Here is a tiny trained network, its code and every weight. The questions are about switching its units off for an input and a class, where a switched-off unit gives its printed mean instead of its output.

import numpy as np


def w(rows, s, z=0):
    codes = np.array(rows[::2]) - 128.0
    scale = np.full(codes.shape[1], s)
    scale[-1] = z or s
    return codes * scale


def f(y):
    return np.maximum(y, 0)


def log_softmax(a):
    a = a - a.max(-1, keepdims=True)
    return a - np.log(np.exp(a).sum(-1, keepdims=True))


def net(x, mask):
    res = np.array(x, float).reshape(1, 4) / 4 @ E
    y = f(res @ A[0][:, :-1].T + A[0][:, -1])
    res = res + np.where(mask, y, B[0][:, -1]) @ B[0][:, :-1]
    return log_softmax(res[-1] @ U[:, :-1].T + U[:, -1])


A, B = {}, {}
E = w([
[157,255,84],'x0',
[73,194,222],'x1',
[214,102,197],'x2',
[128,129,129],'x3',
],0.0091)
A[0] = w([
[155,193,134,101],'neuron 0',
[163,100,57,222],'neuron 1',
[151,167,85,138],'neuron 2',
[84,168,194,175],'neuron 3',
[162,159,92,123],'neuron 4',
[98,195,129,87],'neuron 5',
[155,202,137,116],'neuron 6',
[60,79,185,118],'neuron 7',
[91,179,58,118],'neuron 8',
[105,138,207,170],'neuron 9',
[144,133,186,132],'neuron 10',
[150,97,171,64],'neuron 11',
[173,175,74,120],'neuron 12',
[60,111,48,149],'neuron 13',
[123,166,145,105],'neuron 14',
[95,138,211,165],'neuron 15',
[203,75,166,98],'neuron 16',
[70,110,42,160],'neuron 17',
[103,47,122,162],'neuron 18',
[76,55,103,24],'neuron 19',
[6,142,114,133],'neuron 20',
[47,140,116,157],'neuron 21',
[113,134,188,108],'neuron 22',
[81,173,179,185],'neuron 23',
[153,139,176,101],'neuron 24',
[121,138,71,75],'neuron 25',
[92,149,202,153],'neuron 26',
[166,100,37,254],'neuron 27',
[174,162,72,119],'neuron 28',
[71,82,175,138],'neuron 29',
[183,91,70,236],'neuron 30',
],0.013,0.0051)
B[0] = w([
[147,46,72,185],'neuron 0',
[165,130,213,229],'neuron 1',
[122,174,126,187],'neuron 2',
[53,144,79,212],'neuron 3',
[129,188,166,177],'neuron 4',
[141,141,81,186],'neuron 5',
[137,56,46,197],'neuron 6',
[85,190,157,195],'neuron 7',
[133,202,99,206],'neuron 8',
[65,130,143,200],'neuron 9',
[87,119,163,172],'neuron 10',
[120,115,181,158],'neuron 11',
[120,193,153,200],'neuron 12',
[140,232,187,208],'neuron 13',
[135,89,70,160],'neuron 14',
[70,143,144,204],'neuron 15',
[136,93,180,201],'neuron 16',
[140,199,212,212],'neuron 17',
[164,88,118,205],'neuron 18',
[226,166,43,170],'neuron 19',
[176,1,24,212],'neuron 20',
[135,116,63,192],'neuron 21',
[86,167,157,168],'neuron 22',
[66,96,70,211],'neuron 23',
[84,167,175,161],'neuron 24',
[92,180,149,161],'neuron 25',
[47,160,115,200],'neuron 26',
[166,142,188,254],'neuron 27',
[117,162,183,193],'neuron 28',
[109,168,177,190],'neuron 29',
[179,87,204,238],'neuron 30',
],0.0089,0.0094)
U = w([
[221,129,161,242],'0',
[93,209,198,31],'1',
[79,125,114,254],'2',
[132,113,43,14],'3',
[174,4,182,35],'4',
],0.012,0.0062)

Each question gives the input, the list of numbers given to net, and the class t.
The units are the neurons (one row each of A and B). Each row of codes is followed by its name. A weight is (code - 128) times the scale printed after its matrix; where a second scale follows, it is the last column's (A, B and U).
mask holds one flag per neuron, in row order. A switched-off neuron (its flag False) gives its mean, the last column of its row in B, instead of its output. The means were averaged over made-up inputs and are rounded, as every weight is.
A unit's drop is (log p(t) with every unit on - log p(t) with that unit switched off) / (log p(t) with every unit on - log p(t) with every unit switched off).
The circuit of an input: a set's keep is (log p(t) with only the set's units on - log p(t) with every unit switched off) / (log p(t) with every unit on - log p(t) with every unit switched off). Starting from the 12 units with the biggest drops (on a tie, the unit counted first), units are removed one at a time, each time the one whose removal leaves the highest keep (on an exact tie, the one counted first), for as long as the keep stays at least 0.8.
units of the circuit, in order: the units of the circuit, biggest drop first
top k neurons: the k neurons with the biggest drops, biggest first
drop of u: that unit's drop, to one decimal
input [-7,-5,0,-4], class 0: top 2 neurons	(neuron 19; neuron 20)
input [-1,0,8,5], class 4: units of the circuit, in order	(neuron 13; neuron 16; neuron 8)
input [-2,-3,1,1], class 4: units of the circuit, in order	(neuron 8; neuron 13; neuron 12)
input [-3,3,-5,8], class 2: top neuron	(neuron 20)
input [-3,-1,0,1], class 0: top 2 neurons	(neuron 20; neuron 23)
input [-4,-3,1,8], class 4: top 3 neurons	(neuron 8; neuron 13; neuron 12)
input [-6,1,8,7], class 1: top 2 neurons	(neuron 20; neuron 7)
input [-8,6,-5,-2], class 2: drop of neuron 20	0.7
input [2,3,-6,4], class 3: drop of neuron 20	0.2
input [2,1,5,2], class 2: drop of neuron 1	0.2
